Here is a tiny trained network, its code and every weight. The questions are about switching its units off for an input and a class, where a switched-off unit gives its printed mean instead of its output.

import numpy as np


def w(rows, s, z=0):
    codes = np.array(rows[::2]) - 128.0
    scale = np.full(codes.shape[1], s)
    scale[-1] = z or s
    return codes * scale


def norm(h):
    return h / np.sqrt((h * h).mean(-1, keepdims=True) + 1e-5)


def f(y):
    return np.maximum(y, 0)


def log_softmax(a):
    a = a - a.max(-1, keepdims=True)
    return a - np.log(np.exp(a).sum(-1, keepdims=True))


def net(x, mask):
    res = np.array(x, float).reshape(1, 8) / 4 @ E
    u = 0
    for l in range(3):
        y = f(norm(res) @ A[l][:, :-1].T + A[l][:, -1])
        res = res + np.where(mask[u : u + 13], y, B[l][:, -1]) @ B[l][:, :-1]
        u += 13
    return log_softmax(norm(res)[-1] @ U[:, :-1].T + U[:, -1])


A, B = {}, {}
E = w([
[124,132,131,135,132,128,135],'x0',
[122,130,131,138,133,124,140],'x1',
[128,128,129,129,130,127,126],'x2',
[130,128,128,124,126,131,125],'x3',
[166,113,69,96,239,141,195],'x4',
[144,35,121,207,162,254,94],'x5',
[138,131,122,112,116,144,117],'x6',
[16,98,136,78,141,180,104],'x7',
],0.0096)
A[0] = w([
[2,136,74,92,153,152,93,142],'0.n0',
[124,84,117,204,126,147,50,49],'0.n1',
[103,89,191,61,104,139,138,43],'0.n2',
[73,122,114,31,162,104,124,90],'0.n3',
[92,112,157,118,124,179,112,111],'0.n4',
[68,111,105,179,148,153,156,61],'0.n5',
[120,117,141,214,73,153,132,34],'0.n6',
[90,158,80,116,136,131,144,125],'0.n7',
[138,105,122,193,145,180,111,143],'0.n8',
[215,78,131,191,108,162,123,80],'0.n9',
[157,151,188,189,108,76,79,137],'0.n10',
[157,162,161,137,97,135,79,255],'0.n11',
[110,129,161,106,85,96,152,96],'0.n12',
],0.0096,0.0028)
B[0] = w([
[45,186,143,74,175,196,109,247],'0.n0',
[124,107,167,132,63,183,163,228],'0.n1',
[140,172,162,162,158,102,97,170],'0.n2',
[127,250,111,161,167,144,203,207],'0.n3',
[127,100,108,120,88,97,86,195],'0.n4',
[158,119,135,95,84,112,133,174],'0.n5',
[91,102,173,145,58,168,90,207],'0.n6',
[154,117,175,152,140,127,123,162],'0.n7',
[117,103,78,180,113,165,60,241],'0.n8',
[92,193,143,247,212,89,101,249],'0.n9',
[102,115,54,179,125,120,242,253],'0.n10',
[79,174,76,198,97,138,254,246],'0.n11',
[67,215,32,166,101,85,81,197],'0.n12',
],0.0067,0.0056)
A[1] = w([
[131,150,163,154,195,130,168,122],'1.n0',
[124,143,162,125,62,121,98,20],'1.n1',
[135,93,104,157,142,169,132,109],'1.n2',
[145,186,152,112,87,105,96,78],'1.n3',
[209,138,91,191,120,88,146,121],'1.n4',
[108,120,117,164,115,96,150,67],'1.n5',
[106,3,185,113,109,156,57,104],'1.n6',
[191,64,135,148,73,103,85,48],'1.n7',
[131,134,99,119,167,157,142,92],'1.n8',
[82,158,168,117,175,146,136,193],'1.n9',
[60,43,132,61,183,151,113,2],'1.n10',
[131,192,140,78,113,49,104,16],'1.n11',
[165,162,146,51,184,83,139,24],'1.n12',
],0.013,0.0031)
B[1] = w([
[114,142,152,69,110,102,119,199],'1.n0',
[125,59,89,148,224,131,187,159],'1.n1',
[190,94,89,140,152,88,77,196],'1.n2',
[125,122,112,147,105,23,132,171],'1.n3',
[164,130,205,64,79,164,142,255],'1.n4',
[157,152,87,103,82,118,133,189],'1.n5',
[112,134,143,2,118,68,189,190],'1.n6',
[146,179,135,186,104,107,157,140],'1.n7',
[128,94,110,137,140,128,88,171],'1.n8',
[155,123,69,150,105,122,102,206],'1.n9',
[204,87,40,176,77,173,191,172],'1.n10',
[157,20,123,176,146,241,78,199],'1.n11',
[136,119,176,70,152,169,171,176],'1.n12',
],0.0097,0.0079)
A[2] = w([
[61,145,152,105,30,159,130,157],'2.n0',
[35,146,145,168,111,126,161,47],'2.n1',
[91,163,168,178,143,135,54,110],'2.n2',
[198,119,204,138,253,110,68,51],'2.n3',
[196,123,162,175,126,109,149,77],'2.n4',
[178,130,169,166,127,114,154,30],'2.n5',
[88,133,151,191,101,118,134,53],'2.n6',
[119,83,83,176,133,103,163,107],'2.n7',
[77,152,105,130,185,98,125,159],'2.n8',
[130,156,145,42,190,150,182,4],'2.n9',
[90,99,125,104,135,242,92,113],'2.n10',
[129,89,80,92,216,102,123,111],'2.n11',
[151,88,208,96,158,93,123,72],'2.n12',
],0.013,0.0034)
B[2] = w([
[123,116,146,148,138,68,139,255],'2.n0',
[157,106,112,70,160,115,76,205],'2.n1',
[168,135,112,120,58,105,121,164],'2.n2',
[169,145,87,123,155,2,89,176],'2.n3',
[95,127,125,135,173,126,89,193],'2.n4',
[88,97,100,134,136,155,81,172],'2.n5',
[150,141,158,103,134,195,123,196],'2.n6',
[140,157,127,120,147,174,131,190],'2.n7',
[76,139,116,157,123,162,61,164],'2.n8',
[133,150,199,114,132,156,137,187],'2.n9',
[131,104,162,118,126,88,161,206],'2.n10',
[92,154,107,172,160,192,135,176],'2.n11',
[201,77,145,138,109,143,154,155],'2.n12',
],0.014,0.009)
U = w([
[152,206,111,160,40,6,203,123],'0',
[51,181,51,108,94,69,24,99],'1',
[228,163,197,61,140,130,184,241],'2',
[63,226,139,79,217,205,139,155],'3',
[164,113,142,247,71,205,91,246],'4',
[65,17,154,100,75,83,178,104],'5',
[219,130,83,165,228,52,39,39],'6',
[148,53,20,137,189,227,164,3],'7',
],0.018,0.0017)

Each question gives the input, the list of numbers given to net, and the class t.
The units are the neurons (one row each of A and B). Each row of codes is followed by its name. A weight is (code - 128) times the scale printed after its matrix; where a second scale follows, it is the last column's (A, B and U).
mask holds one flag per neuron, layer by layer. A switched-off neuron (its flag False) gives its mean, the last column of its row in B, instead of its output. The means were averaged over made-up inputs and are rounded, as every weight is.
A unit's drop is (log p(t) with every unit on - log p(t) with that unit switched off) / (log p(t) with every unit on - log p(t) with every unit switched off).
The circuit of an input: a set's keep is (log p(t) with only the set's units on - log p(t) with every unit switched off) / (log p(t) with every unit on - log p(t) with every unit switched off). Starting from the 12 units with the biggest drops (on a tie, the unit counted first), units are removed one at a time, each time the one whose removal leaves the highest keep (on an exact tie, the one counted first), for as long as the keep stays at least 0.8.
units of the circuit, in order: the units of the circuit, biggest drop first
k most important neurons: the k neurons with the biggest drops, biggest first
k most important neurons of layer l: the k neurons of layer l with the biggest drops, biggest first
drop of u: that unit's drop, to one decimal
input [2,1,5,6,1,-2,0,1], class 3: 4 most important neurons of layer 0	(0.n3; 0.n8; 0.n6; 0.n9)
input [4,-5,8,5,0,2,7,1], class 5: units of the circuit, in order	(2.n10)
input [6,3,1,3,6,0,-5,-7], class 2: 2 most important neurons	(1.n4; 1.n0)
input [2,2,-2,-6,0,7,-6,2], class 5: 4 most important neurons of layer 0	(0.n1; 0.n6; 0.n10; 0.n5)
input [-1,-2,4,0,0,0,-7,6], class 1: 4 most important neurons	(1.n4; 0.n3; 1.n9; 1.n6)
input [-7,-6,1,3,7,3,-5,0], class 6: 3 most important neurons	(2.n3; 0.n0; 1.n2)
input [7,7,8,-3,1,-6,4,-3], class 2: 2 most important neurons	(1.n12; 0.n8)
input [6,6,1,-8,7,-6,-6,-1], class 2: 2 most important neurons	(0.n0; 1.n12)
input [-6,-3,6,2,0,0,-4,7], class 1: 2 most important neurons	(1.n4; 0.n3)
input [0,-4,-4,0,1,4,-5,-2], class 6: 4 most important neurons	(0.n9; 2.n3; 1.n2; 0.n11)
input [2,-3,5,0,1,6,0,-7], class 6: 4 most important neurons	(0.n9; 2.n3; 1.n2; 1.n10)
input [-6,5,-6,0,1,5,1,-2], class 6: 3 most important neurons of layer 0	(0.n9; 0.n11; 0.n10)
input [-2,1,1,-5,0,7,-3,4], class 5: 3 most important neurons	(1.n6; 0.n1; 2.n10)
input [2,-5,5,3,3,-1,7,-6], class 2: units of the circuit, in order	(1.n4)
input [-8,1,1,5,-1,2,-5,8], class 5: 3 most important neurons	(2.n10; 1.n10; 0.n0)
input [4,-4,7,4,-8,8,-4,1], class 5: 2 most important neurons of layer 2	(2.n0; 2.n10)
input [0,7,7,-5,0,-8,-6,2], class 1: 2 most important neurons	(0.n12; 1.n4)
input [-1,-8,2,8,3,0,4,2], class 3: 2 most important neurons	(0.n3; 1.n4)
input [-5,-7,-1,-2,6,-5,-2,-4], class 2: drop of 1.n12	0.1
input [1,0,0,4,4,0,-6,0], class 2: drop of 0.n0	0.9
input [-3,8,3,3,2,5,8,-2], class 6: drop of 0.n10	0.0
input [-8,-2,5,-3,6,2,-5,-1], class 6: most important neuron	(2.n3)
